Each row is followed by roughly how far along a hidden order it lies, from 0 to 20. A new part has a new order.
In the rows, zero is written as 100.
[109  98 163  44  96  77  79  91  82  69   0  64  83 113 118  85 129 113
 117 138 108  71 112  83 111  94  89  96 107 124  77 102  96  73  93 141
 139  94 123 104 116  95  95 138  95 119  98  93  79  98 125  97  55 101
  79  95 125  93  96  70 106  88 145 113  94  70 120 108  90 109  52  69
  93  92  92  81  81 130  84 100 133 134  98  88 127 125 108 100 119  57
 111 154 104  88  20 120  80  76  77 103  78  60  72 107 109  52 128 136
  84 111 105  88  73 122  92  71  98 125 113  99 111  98  58  93 117  97
 143  84 109  52 109  69 116  98  74  73  96 122 138 124 129 102  99 107
 129  80 113  93  79 103 117 103  64 141  95 102  78 114 146  92  68 109
 134 117 123 110 108 103  63 114  84  85 112 146  61  80 107  95  75  93
  91 116  72  69 106 126 113  91 132  92  79 105 100  87  47  85  80 120
 172  71  96 110 122 121 133  74 110 118 117 142 154] | 20
[102  80 120 100 113  91 108 104  79 138 129  68  77 107 126 134 170 132
  89 107  83 112  88  84  99 115  89 122 143  63  89  79  88  98 102  98
 115  89  93 118 124 115  87  82 109  54  96 106 105  80  70  76  69  93
 121  38  80  87  96 129  86  72  72  76 126  84  86  86  90 101  46 113
  96 116  97  95  92 106 118  92 120 129 105  73  91 127  94 110 128 101
 104 113 108  79  89 104  77  89 111  88  79  94 100  85 101 119 104 115
  88 140  96 104 103 110 124  87  82 104 121 111  82 110 103 125 142 145
  89 123 100  47 137  90  79 132  61  85  78 200 119 119 143 107  64 114
  89  60  55 108  85  96 113  91 120 134  90  93 135  99 143 109 117 111
  99  92 108  49 136   3  88  90  76 124 190  86  63  68 101 148  79 113
 114 149  81 113 106 102 122  88 118  98  51 146  79  87  79  74  86  75
 137  95  74  92 109 103 139 102  27 109  77  94  94] | 6
[ 75 100 113 114  96 130 108 106 148 123 136  21 102  87  96  30  82  41
 114  88  79  85 117 102 138  95  94 101 153  91 161  88  94 123 109  92
  60  96  79  61 126 124 109 118  91  90  96  97 100 104 108 115 125  99
  99 134  88 123 125  72  94 152 137 133 109 106 105  85 124 111 122  89
  52  93 116  71 122  67  86 119  76  63 121  91 106 113 107  66 104  92
  80  39 101 115  76  87  90  95  87 111 145  81 145  95 126  93  71 102
 109  80  71 133  92  97 110  63 102  83 126  97 127 118 108  43  80  81
 114  80  99 149  57  92  94  48 120  93 101  34 105 103  69  57  97  94
 124 111 116  72 133 120 103  80 125  95  89 114  92 116  83 110  98 123
 122  81  96  85 128  97 149  62 146  76  89  86 149 108  85 107  83 119
 104  19 155  97  95  91  94 101  52 132 117  50  74 175 118 104 130 121
 105 132  94  66 106  88  55 101 116  92  95 109  73] | 1
[110  97 109  87 117  92 101  90  60 118  78 122 100 104 120 151 134 156
  86 107  94 123  89  89  62 107  97 101  97  82  74  99  93  89  95 100
 127  85 113 128  90 101 108  86 113  72 103 100 118  68  92  62  70  87
  98  44  98  88  90 121  85  55  73  69 108 102  96 109  68  85  66 104
 112 114  89 101  83 131 122  73 118 125 101  97 103 112  93 108  97  99
 117 148 107  89  97 110  84  95 115  79  55 128  50 105  84 130 127 116
  90 135 114  77 104 105 109 109  93 114  68 109  53 111 107 157 145 134
  73 117 119  31 141 103  97 144  43  90 108 186 107 110 144 106  73 109
  65  63  75 141  83  81 109  99 116 107 110  80 131 108 137  99  97  96
 107 103 110  62 108  64  78 121  53 126 150 107  56  84 113 119 106 103
 113 165  64  87 121 115 114  87 133  65  68 161 102  34  60  86  86  82
 109  61  94 125 100 108 147  91  57 100  88  85 137] | 3
[ 80 104  72 156 118 142 116  88 118 138 165  94 126  87 100  93  63 112
  92  72  71 129  91 116  86 105 109  85 119  60 145  95  99 133 110  56
  66  84  79  90  84 120 128  79 107  51 107  98 147  71 102  77 133  75
 106  79  71 125 115 115  74 107  73  99 114 138  99 103  88  79 144 119
  84 110 109 100 107  83 122  87  76  64 110 123  96 100  99  73  67 129
  74  69 105 116 146  82  90 105 116  85 112 157 105 102  88 165  87  84
 117 106  90 107 120  76 120  91 101  79  56 102  63 113 155 121 115 118
  35 113 105 103 105 129  80  90  82 108 127 102  77  90  87  62  69  95
  50  88  95 129 140  88 101  78 166  45 108  87 137 124  73 106 103 104
 105  62  82  47 126  73 167  81 109 114 114  61 129 121  97 109 109 121
 124  97 126  95 121  90  89  97  60  92 115 117  97 104 113 106 141  98
  48 109 102 101  82  81  74 114  76  74  65  54  77] | 19
[110  98  81  81 115  94 103  80  57 123  91 128 123  94 119 146 124 167
  91 120  83 120  86  83  63  93  97  95 116  95  74 106  88  87  85 110
 117  94 115 139  99  94 113  84 108  70 101  93 129  66 102  51  76 116
  88  63  89  75  94 108  86  63 106  67 109 107  83  96  79  77  54 113
  95  89  98 111  88 124 120  88 132 122  97  83  93 124  80 122  97  95
 114 127 109  88  98 112  85  79 130  93  66 126  47  97  86 134 140 130
  88 125 111  80 105 105  93 112 118 120  70 110  54 121  99 175 140 124
  86 107 128  47 137 111  98 150  53  82 109 172 122  89 117 101  84 109
  60  81  90 138  82  69 108  99  97 118 119  64 136 105 135 112 104 106
  99  79 103  72 123  89  90 120  46 128 144 129  58 104 111 133 130 112
 106 157 101  87 114  98 115  90 132  53  75 136 103  44  44  86 118  84
  91  51  94  99  79 111 137  95  77  94  90  74 133] | 7
[105 106 122  89 121 105  92  68  62  98  44 117 121 112 110 136 113 153
 102 112  84 126  94  93  61 101  95  82  95  87  87 112  93  93  94 108
 131  79 116 118  84 104 124 109 113  78 105  90 136  55 116  51  66  75
  94  48 106 105  96  96  87  65  85  82 104 115 109 110  63  77  85  97
  98 105  91  93  78 138 115  79 117 118  90 113 114 113  93  86  86  94
 111 153 104  98  90 109  76  94 109  80  53 127  31 125  81 135 126 117
  91 121 103  67  99 104  98  94  96 113  49 100  49 120 110 156 145 109
  75  93 120  31 123 105 102 121  47  81 132 165 115 104 129  88  68 102
  58  67 116 141  96  76 107  96 124 104 112  81 128 125 132  90  77 105
 123  88 106  45 119  83  98 121  52 116 127 117  74  90 113  97 106 105
 111 165  70  62 146 117 101  88 117  56  80 148 111  38  34  88 120  97
  89  54 116 123  93 105 132  80  65  88  76  82 152] | 2
[ 89 104  79  85 101  94 122 137 101 130 185  68  93  95  81  90 167  40
  83  45  92 117 128  87 101 118  72 143 136  84 128  89  79 111 102  90
  69 102  87  63 126 143  96  88 112  90  95 110  91 100  33  81 110  94
 129  93  84 106 103 105  93 139  48  81 112 107  68  63 125 125  91  84
  47 129 103  61 142  84  95 136  56  90 131  60  81  84  81  74 135 107
 127  34  90 112 100  92 112 139 101  87 104  84 124  97 136 118  51  83
  93  88  72 124 108 117 120 115  61  79 149  91 111 154  90  57  87  64
 118  76 125 140  80  99  91 111 111 106  81  89  86 103 100  80 103  94
 105 111  80  67  84 132  90  89 141 163  84 135 124  78  99 104 138 117
  92 115 110  61  93  74  84  84 106 105 110  66 120  62  81 136  94 115
 112  51 107 136 106  94 105  88  71 121  92  84  19 127 141 104  91  67
  91 120 113  79 128  80  89  85  58  97  89 101  79] | 12
[110  93  71  98 110 108 108  77  81 130  90 131 124  80 127 117  67 185
  90 125  85 103  77  97  69  82 119  82 112  93  85 101  97  92  88  95
 100  89 114 141  89  82 124  82  96  61 107  89 130  81 134  70 101 120
  66  84  89  77 102 115  76  65 136  80 105 110  96 114  72  69  72 120
 109  84 102 126  82 111 128  62 135 104 109 104 100 127 100 123  69  90
  89 124 116  92  93 110  84  55 126  96  85 148  59  84  75 126 154 135
 105 131 124  91 109  85  98 103 143 128  48 118  57  96 119 172 135 145
  62 133 127  50 144 117 101 128  44  95 109 138 102  92 105  92  84 108
  61  80  84 155 104  59 118  97 105  47 129  50 125 118 118 117  88  92
 113  70 101 103 119 103 115 121  68 120 130 132  61 136 116 119 133 112
 109 144 119  83  90  98 117  97 128  58  94 134 121  53  54  96 107 102
  90  61  74 113  67 113 124 111 115  98 109  74 131] | 16
[107  92  97 110 111 118 101  61  90 115  53 122 122  91 125 105  41 182
  99 128  84  95  79 113  78  84 127  70 101  90  99  98 106 100  95  92
 107  79 115 135  80  79 140  98  92  63 108  84 140  76 157  83 105 102
  64  80 100  97 108 116  79  72 138 102 106 114 118 131  63  72 100 111
 119  86 102 123  68 114 123  55 132  99 107 123 115 120 115 105  63  78
  77 148 113  97  83 108  75  59 113  96  90 140  61 103  73 112 154 127
 108 123 122  88 106  84 102  87 147 122  37 112  60  82 122 153 135 147
  52 134 114  40 145 113 104 102  42  97 121 127  93 108 109  83  78 104
  67  73 103 160 125  66 123  98 117  26 125  57 117 136 115 104  71  87
 130  67 106 101 121  96 127 121  78 108 117 131  68 134 119  93 114 108
 109 141 106  68 105 110 112 100 118  63 102 141 136  58  47  95  96 122
 100  76  79 123  73 113 119 104 121  96 107  82 138] | 15
[122 107  74  71 101  69 106 121  62  96  70 184  95  92 105 141  98 151
  67  85 138 110 108 100  44 105 110 102  35 115  59 110 104  77  88  90
 114  97 128 110  60  84 102  81 106 119 108 107  78 107  82  94 101  99
  80  92 117  77  80 125  88  66  59  64  76  98  89 127  72  95  89  88
 139 121  78 103  95 130 113  72  93 120 116 108 102  78 106 126  78  99
 137 138  99 101 101 111 124 112  95  72  55 133  50  94  83 100 123  99
 102 114 131  82 112 100 103 148  95 114  65 109  66  91  92 134 110 116
  73 125 138  68 131 112 121 145  69 127  96 116  60 109 131 115 113 102
  81  91  64 126  74  93 105 111 103  84 122  94 111  84 105  90  97  62
 103 143 121 125  38 136  38 147  63 113  84 112  60 102 115  92 129  78
 107 131  40 109  88 124 113  94 146  75  99 146  90  23 119 114  31  80
  99  60 101 167 112 102 135  93 120 114 139 104 150] | 0
[ 90 108  66  87 105  93 124 136  95 137 191  85 103  92  77  96 164  51
  77  45  90 124 125  86  92 118  73 139 128  82 126  92  80 110  99  87
  65 102  88  69 120 144  98  82 114  89  97 110  94  95  30  72 112 100
 127  94  81 102 100 104  91 133  45  73 111 112  64  65 120 118  92  89
  47 128 101  64 143  86 100 134  53  88 131  62  77  83  76  78 125 114
 131  31  91 115 111  92 114 138 108  86 102  96 112  98 130 133  58  82
  95  87  76 119 111 113 116 125  68  79 137  96  95 155  98  70  90  64
 112  75 129 140  85 106  90 124 100 106  87  91  84  96  94  83 102  93
  92 114  84  75  85 124  87  89 142 160  91 125 129  76  95 106 143 114
  89 113 108  58  92  87  89  89  97 112 107  68 123  70  83 142 107 116
 113  55 111 135 104  91 102  88  74 109  94  85  19 118 143 107  98  62
  79 112 115  87 122  79  87  88  61  92  89  91  81] | 12
[113  99 106  94  97 104  90  77  99  80  17 135 109  89 122  95  29 164
 105 146 114  79  82 112  83  79 128  62  63 121  81 110 115  86  94 102
 116  95 120 128  71  59 115 106  87 107 109  87 104 105 166 113 105 110
  54 117 114  89 100  95  93  70 155 112  83  96 125 139  74  77 101 102
 140  78  96 127  66 118 106  56 137 104  97 133 121 116 125 124  62  80
  83 157 112  95  74 111  94  60  95 102  93 128  69  94  72  75 156 127
 112 113 129  86  95  84  89  91 143 124  48 112  84  57 105 140 114 140
  74 129 106  64 121 104 117  94  71 102 114  93  98 104 102  99 103 105
  95  89 104 137 111  72 116 105  82  29 125  64  82 120 103  99  58  76
 124  95 103 149  93 145 105 126  89  92  82 141  73 141 120  72 117  89
  95 128  91  73  83 114 104 107 133  76 115 119 156  62  67 104  82 131
 110  69  82 134  80 117 111 108 159 107 130 105 141] | 12
[101 122  42  82 106  85 124 142  81 120 155 161 113  84  80 114 112  93
  58  32 122 134 127  97  45 116  92 116  60 101 105 110  91  99  94  70
  75 100 108  73  68 123 109  73 116 112 108 110  86  99  40  76 126  86
 103 101  97  99  91 110  79 109  28  59  82 122  70  98  92 103 118  78
  90 135  86  74 132 111 107 104  49  88 135  96  87  64  88  87  84 122
 143  70  93 125 126  96 135 144 103  63  72 143  70 100 106 137  76  76
 106  95 102  99 120 100 111 153  68  85  80 103  67 140 107 104  97  75
  73  93 152 127  93 123 108 139  90 129 102  73  47  93 104  81 114  90
  69 111  72 107  79 110  90  95 148 111 114 117 125  77  75  94 122  80
  95 137 112  85  39 137  67 124  83 113  63  74 110  92  97 106 137  94
 116  74  72 127 101 110  98  88 100  86 114 113  38  55 158 129  68  65
  57  75 125 146 118  76 102  87  99  95 114  91 122] | 14
[ 80 127 123  81 104 119  94  89 111  73  64  66 125 105  71  47  88  34
 119  75  89 109 135  99  94  96  79  84  95 117 143 118  91 108 100 113
  88  90 105  56  96 126 132 142 105 122 101  87 113  80 111  77 103  69
  95 126 124 139 113  44 101 143 107 121  89 123 112  93 106 106 141  58
  43 100 102  56 119 108  75 128  63  74 105 107 120  85  95  38  94  87
 114  82  92 130  71  95  96 129  81  92 104  97  78 142 122 102  75  93
  97  63  72  95  83 113  89  81  84  90  87  80 102 146  91  59  86  26
 123  36 122 130  43 100 114  68 117  90 137  24 103  98  76  54 102  80
 103 116 166  81 113 117  89  88 125 131  96 122  93 120  90  82  77 120
 135 103 106  73  97 145 122  95 109  73  39 105 153  91  89  71  97 107
 101  41 115  68 147 111  78  92  60  97 125  60  71 119  82 114 138 119
  82  94 147  96 116  84  67  63 116  79  89 110 130] | 19
[ 88 104 145  85 105 124  92  60  98  82  60  43 115 122  73  57 118  44
 132  87  66  97 120 103 128  98  80 102 145  99 148  99  87 114  97 132
 108  80 105  81 127 124 146 152 103  93  94  83 134  69 132  70  88  84
 109  84 123 134 116  66 107 143 108 134 117 116 114  82 104 113 115  73
  24  92 110  67 102 106  77 133  93  92  96  88 117  95  93  32 123  60
  96  98  90 114  50 104  72 114  90 110 113  57  83 153 125  96  85 105
  83  73  70  98  85 118  98  62  99 106 113  74 109 144  84  51  94  39
 139  40 106  99  83  84 106  64 102  71 126  69 123 113  92  71  90  84
 111 102 178  90 120 115  96  95 121 146  80 124  99 137 129  83  84 133
 137  78 113  59 136  90 126  92 103  80  86 124 120  69  91  78  72 121
  97  74 121  70 161 106  94  90  58  99 102  75  77 136  36  89 135 119
 111 126 134  62 114 101  84  55  85  84  75 116 118] | 20
[ 95 103 111  76  81  84 106 159 134 101 115  70  60  82 106  52  97  64
  84  76 138  73 132  98 112 109 100 117  88 112 113  88 104  93 107  87
  71 107  98  55 102 108  73 101  90 136 102 114  34 147  70 152 124  97
  90 146 104 100 102  90  95 129 105 108  81  73 101 110 117 128  99  67
 109 125  96  67 122  86  83 106  66  90 142  92 108  93 124 106 102  91
 115  64  98 108  62  96 123 105  59  92 118  85 143  69 124  49  73  94
 114  94  98 134  91 101 118  99  74  89 145 108 138  87  79  33  73 102
 113 115 115 139  70  84 109  77 117 125  63  34  71 125 104  84 125 103
 144 106  54  59  92 140 109  92 102 102  94 132  77  76  80 100 101  79
 116 150 116 140  50 121  64  90 140  75  68  83 117  95  93 103  82  86
 104  19  87 128  52 117 106  99  99 146 114  77  52 134 186 120  30 104
 145 112  79 136 142  89  91 106 136 128 145 141 100] | 7
[ 82 108  57 147 112 136 123 109 122 139 176 115 117  78  93  84  48 105
  78  53  90 126 104 123  76 108 113  91  97  68 147  94 101 130 109  44
  53  86  83  77  69 121 128  74 106  67 111 100 128  87  91  91 150  73
 102 102  79 125 114 121  70 113  59  93 100 138  98 112  89  85 156 105
  92 124 102  91 118  82 117  82  56  56 132 127  97  83 107  74  59 127
  86  58 101 127 145  82 108 118 107  74 113 167 109  98  90 155  79  75
 124 100  95 114 123  74 125 110  96  73  55 105  68 111 151 100 103 113
  28 119 120 123  94 132  90  89  86 127 118  65  46  97  88  56  80  92
  57  98  80 126 137 101 100  80 184  29 113  98 130 116  60 101 103  87
 107  85  92  65  93  99 150  94 118 106  85  53 134 122  93  98 115 111
 126  69 117 108 103  99  89  99  64 101 128 113  78 101 148 121 104  96
  41 108 104 125  95  74  71 112 100  82  90  66  86] | 19
[104  95 103 117 112 121  97  60  91 108  53 119 121  92 125 113  46 176
 102 131  85 101  73 112  83  84 123  67 103  91  95 102 107 103  97  93
 111  83 110 137  80  79 127  95  95  67 108  86 140  76 154  84  98  99
  70  74  97  97 105 112  82  66 135 102 103 114 117 126  65  66 103 116
 123  81 102 127  70 116 121  56 134 101  94 128 114 124 112 110  61  91
  75 148 114  91  98 105  77  62 115  98  89 142  64 100  69 120 151 124
 109 124 122  82 104  81  98  86 139 117  35 112  62  79 126 162 134 145
  52 132 105  46 137 113 100 104  52  95 124 136 107  99 106  90  77 106
  64  75 104 156 123  66 119  97 107  28 123  57 116 131 111 105  69  89
 118  66  95 100 128  96 131 113  83 110 118 126  75 132 118  92 114 105
 107 150 109  67 109 104 105 101 115  65  99 137 150  63  52  93 115 120
  90  72  83 117  70 112 116 110 112  93  98  76 128] | 15
